Below is a small trained network, with its code and all its weights. Each question gives an input and a target symbol and asks what happens when units are switched off, that is, made to give their printed mean instead of their output.

import numpy as np


def w(rows, s, z=0):
    codes = np.array(rows[::2]) - 128.0
    scale = np.full(codes.shape[1], s)
    scale[-1] = z or s
    return codes * scale


def f(y):
    return y / 2 * (1 + np.tanh(0.7978845608 * (y + 0.044715 * y**3)))


def softmax(a):
    e = np.exp(a - a.max(-1, keepdims=True))
    return e / e.sum(-1, keepdims=True)


def log_softmax(a):
    a = a - a.max(-1, keepdims=True)
    return a - np.log(np.exp(a).sum(-1, keepdims=True))


def net(x, mask):
    ids = ['αεζλστψω'.index(c) for c in x.split()]
    T = len(ids)
    res = E[ids] + P[:T]
    r = res
    for j in range(2):
        rows = slice(2 * j, 2 * j + 2)
        q, k, v = (r @ M[0][rows].T for M in (Q, K, V))
        z = softmax(np.where(np.tri(T) > 0, q @ k.T / 2**0.5, -1e9)) @ v
        o = O[0][rows]
        res = res + np.where(mask[j], z, o[:, -1]) @ o[:, :-1]
    y = f(res @ A[0][:, :-1].T + A[0][:, -1])
    res = res + np.where(mask[2:6], y, B[0][:, -1]) @ B[0][:, :-1]
    return log_softmax(res[-1] @ U[:, :-1].T + U[:, -1])


Q, K, V, O, A, B = {}, {}, {}, {}, {}, {}
E = w([
[184,150,143,164,212],'α',
[83,113,109,131,82],'ε',
[146,131,123,142,67],'ζ',
[40,111,99,96,37],'λ',
[100,120,99,117,89],'σ',
[35,173,125,161,97],'τ',
[254,131,134,73,157],'ψ',
[76,189,98,160,206],'ω',
],0.0091)
P = w([
[127,147,236,150,69],'0',
[126,176,72,132,54],'1',
[155,70,125,249,140],'2',
[89,138,181,48,188],'3',
[117,182,42,80,96],'4',
[144,56,88,232,169],'5',
[69,127,151,28,225],'6',
[128,190,16,44,120],'7',
[179,63,116,255,177],'8',
],0.0099)
Q[0] = w([
[127,132,112,137,78],'head 0',
[90,176,152,68,123],'head 0',
[106,233,116,6,155],'head 1',
[123,83,182,133,145],'head 1',
],0.017)
K[0] = w([
[136,118,216,99,147],'head 0',
[179,81,86,129,166],'head 0',
[127,99,4,95,207],'head 1',
[85,141,120,144,58],'head 1',
],0.014)
V[0] = w([
[161,156,180,130,149],'head 0',
[104,165,153,147,119],'head 0',
[61,190,118,197,206],'head 1',
[252,135,140,135,190],'head 1',
],0.014)
O[0] = w([
[131,141,81,75,204,165],'head 0',
[90,115,19,178,158,159],'head 0',
[156,213,46,227,202,3],'head 1',
[251,1,66,106,95,200],'head 1',
],0.0082,0.0042)
A[0] = w([
[143,69,211,92,171,142],'neuron 0',
[98,125,91,144,77,253],'neuron 1',
[120,165,149,2,74,158],'neuron 2',
[102,179,187,153,172,119],'neuron 3',
],0.0099,0.0046)
B[0] = w([
[2,88,85,124,176,217],'neuron 0',
[174,92,161,181,163,193],'neuron 1',
[195,173,199,180,174,255],'neuron 2',
[118,175,75,53,19,188],'neuron 3',
],0.0091,0.0087)
U = w([
[109,139,173,181,122,61],'α',
[112,186,32,134,184,126],'ε',
[82,51,99,133,58,77],'ζ',
[116,147,180,131,95,51],'λ',
[169,137,63,203,168,32],'σ',
[248,134,188,208,103,249],'τ',
[73,136,83,25,40,112],'ψ',
[56,99,203,159,254,192],'ω',
],0.0063,0.0016)

Each question gives the input, a string of symbols that net reads in full, and the target symbol t.
The units are the heads (2 rows each of Q, K, V and O) and the neurons (one row each of A and B). Each row of codes is followed by its name. A weight is (code - 128) times the scale printed after its matrix; where a second scale follows, it is the last column's (O, A, B and U).
mask holds one flag per unit, heads first, then neurons. A switched-off unit (its flag False) gives its mean, the last column of its rows in O or B, instead of its output. The means were averaged over made-up inputs and are rounded, as every weight is.
A unit's drop is (log p(t) with every unit on - log p(t) with that unit switched off) / (log p(t) with every unit on - log p(t) with every unit switched off).
The circuit of an input: a set's keep is (log p(t) with only the set's units on - log p(t) with every unit switched off) / (log p(t) with every unit on - log p(t) with every unit switched off). Starting from all 6 units, units are removed one at a time, each time the one whose removal leaves the highest keep (on an exact tie, the one counted first), for as long as the keep stays at least 0.8.
units of the circuit, in order: the units of the circuit, biggest drop first
top k neurons: the k neurons with the biggest drops, biggest first
heads that matter: for each layer, one digit per head in row order, 1 if its drop is at least 0.15 and else 0, layers parted by /
drop when u is switched off: that unit's drop, to one decimal
input ζ ε λ τ ψ ψ ψ τ, target τ: units of the circuit, in order => [neuron 2; neuron 0; head 0]
input ψ λ σ α τ ψ λ α τ, target ζ: top 2 neurons => [neuron 2; neuron 0]
input λ τ ψ σ σ, target τ: top 2 neurons => [neuron 0; neuron 2]
input τ ψ ψ α ζ λ, target ε: units of the circuit, in order => [head 1; neuron 3]
input λ α σ λ τ τ ω λ, target ε: units of the circuit, in order => [head 1]
input α λ ψ ψ λ τ α, target ψ: units of the circuit, in order => [head 1; neuron 3; neuron 2]
input ψ ε τ λ ψ ε, target ζ: units of the circuit, in order => [head 1; neuron 2]
input λ λ ψ ψ, target ω: units of the circuit, in order => [neuron 0; neuron 3]
input λ ζ ψ σ ψ ψ λ, target ω: units of the circuit, in order => [neuron 2; neuron 3]
input ψ σ ψ τ ψ ε ψ τ σ, target ζ: units of the circuit, in order => [head 1; neuron 2]
input τ λ ψ ζ ε λ τ α α, target ε: top 2 neurons => [neuron 3; neuron 2]
input λ ε ψ λ, target ω: top 2 neurons => [neuron 2; neuron 3]
input λ τ ε α, target ψ: units of the circuit, in order => [neuron 3; head 1; neuron 2]
input λ ψ ψ ω, target ε: units of the circuit, in order => [head 1; neuron 2]
input ω σ ω ω ε λ ψ ω ε, target σ: units of the circuit, in order => [head 1]
input ψ ζ ψ τ ε, target τ: heads that matter => 00
input α τ λ τ α α τ ζ, target σ: heads that matter => 01
input λ ψ ψ ω ψ ε τ ε, target τ: top 2 neurons => [neuron 0; neuron 2]
input ζ ψ ψ, target ω: drop when neuron 0 is switched off => 0.0
input ω α α λ λ, target σ: drop when neuron 3 is switched off => 0.1
input λ λ ε ψ τ ψ, target ψ: drop when neuron 3 is switched off => 0.6
